Below is a small trained network, with its code and all its weights. Each question gives an input and a class and asks what happens when units are switched off, that is, made to give their printed mean instead of their output.

import numpy as np


def w(rows, s, z=0):
    codes = np.array(rows[::2]) - 128.0
    scale = np.full(codes.shape[1], s)
    scale[-1] = z or s
    return codes * scale


def f(y):
    return np.maximum(y, 0)


def log_softmax(a):
    a = a - a.max(-1, keepdims=True)
    return a - np.log(np.exp(a).sum(-1, keepdims=True))


def net(x, mask):
    res = np.array(x, float).reshape(1, 8) / 4 @ E
    y = f(res @ A[0][:, :-1].T + A[0][:, -1])
    res = res + np.where(mask, y, B[0][:, -1]) @ B[0][:, :-1]
    return log_softmax(res[-1] @ U[:, :-1].T + U[:, -1])


A, B = {}, {}
E = w([
[56,3,86,103,38,183],'x0',
[154,127,101,114,116,116],'x1',
[68,123,212,52,69,15],'x2',
[106,143,132,132,120,139],'x3',
[133,124,123,133,124,119],'x4',
[118,131,115,117,144,127],'x5',
[123,120,111,140,136,103],'x6',
[138,124,103,119,133,113],'x7',
],0.011)
A[0] = w([
[78,8,107,84,100,179,83],'N0',
[74,92,164,79,134,73,121],'N1',
[91,134,127,141,108,105,72],'N2',
[93,85,89,122,112,137,39],'N3',
[112,141,104,98,107,82,146],'N4',
[108,81,122,165,123,114,55],'N5',
[102,108,173,55,89,70,161],'N6',
[140,100,103,180,106,77,193],'N7',
[146,103,129,100,151,125,107],'N8',
[77,125,139,82,120,94,100],'N9',
[133,134,117,119,128,165,74],'N10',
[87,55,100,117,84,160,89],'N11',
[147,113,82,186,150,188,153],'N12',
[160,96,95,120,143,144,184],'N13',
[146,109,64,207,155,217,124],'N14',
[136,143,128,83,82,103,122],'N15',
[127,108,149,145,127,129,62],'N16',
[80,155,135,145,130,140,108],'N17',
[157,236,151,139,173,96,4],'N18',
[131,135,101,169,115,153,146],'N19',
],0.014,0.0033)
B[0] = w([
[188,185,36,197,204,59,249],'N0',
[112,77,139,103,47,159,204],'N1',
[133,114,169,119,121,143,149],'N2',
[140,106,110,187,163,110,176],'N3',
[112,118,147,122,115,126,165],'N4',
[115,150,88,141,172,113,152],'N5',
[101,44,206,48,69,190,224],'N6',
[108,142,82,118,124,178,147],'N7',
[94,165,96,112,97,121,131],'N8',
[102,117,162,121,73,132,182],'N9',
[149,120,159,115,90,146,147],'N10',
[254,223,48,157,181,97,217],'N11',
[44,58,185,94,82,205,204],'N12',
[138,97,140,80,118,143,165],'N13',
[66,77,182,83,55,183,232],'N14',
[111,100,148,103,107,102,166],'N15',
[152,114,108,127,127,145,132],'N16',
[118,156,124,122,156,109,139],'N17',
[211,194,38,179,153,61,215],'N18',
[114,85,127,65,123,107,163],'N19',
],0.0091,0.019)
U = w([
[3,54,197,16,85,213,254],'0',
[189,206,120,209,177,110,2],'1',
],0.012,0.00025)

Each question gives the input, the list of numbers given to net, and the class t.
The units are the neurons (one row each of A and B). Each row of codes is followed by its name. A weight is (code - 128) times the scale printed after its matrix; where a second scale follows, it is the last column's (A, B and U).
mask holds one flag per neuron, in row order. A switched-off neuron (its flag False) gives its mean, the last column of its row in B, instead of its output. The means were averaged over made-up inputs and are rounded, as every weight is.
A unit's drop is (log p(t) with every unit on - log p(t) with that unit switched off) / (log p(t) with every unit on - log p(t) with every unit switched off).
unit that matters most: the unit with the biggest drop
top k neurons: the k neurons with the biggest drops, biggest first
drop when u is switched off: that unit's drop, to one decimal
input [2,7,1,2,7,-1,4,-6], class 1: unit that matters most : N14
input [-4,-1,4,-6,6,6,4,-5], class 0: top 2 neurons : (N0, N11)
input [-7,-3,-8,7,4,5,-8,-3], class 0: top 2 neurons : (N14, N12)
input [7,-1,6,-7,-6,-4,-2,-6], class 1: top 3 neurons : (N0, N11, N14)
input [-1,6,0,8,-7,-7,-2,-1], class 1: top 4 neurons : (N6, N14, N12, N1)
input [-1,4,-1,-7,2,4,3,0], class 0: top 3 neurons : (N0, N11, N18)
input [8,6,-5,7,6,5,3,-4], class 1: top 2 neurons : (N0, N11)
input [-8,2,8,-4,8,2,7,-7], class 0: top 4 neurons : (N6, N0, N11, N1)
input [-4,-8,-5,-4,0,4,-3,-4], class 0: drop when N0 is switched off : 0.2
input [-2,-4,-6,7,-1,-5,2,6], class 0: drop when N12 is switched off : 0.0
input [5,-3,-3,-1,7,6,8,-5], class 1: drop when N0 is switched off : 0.1
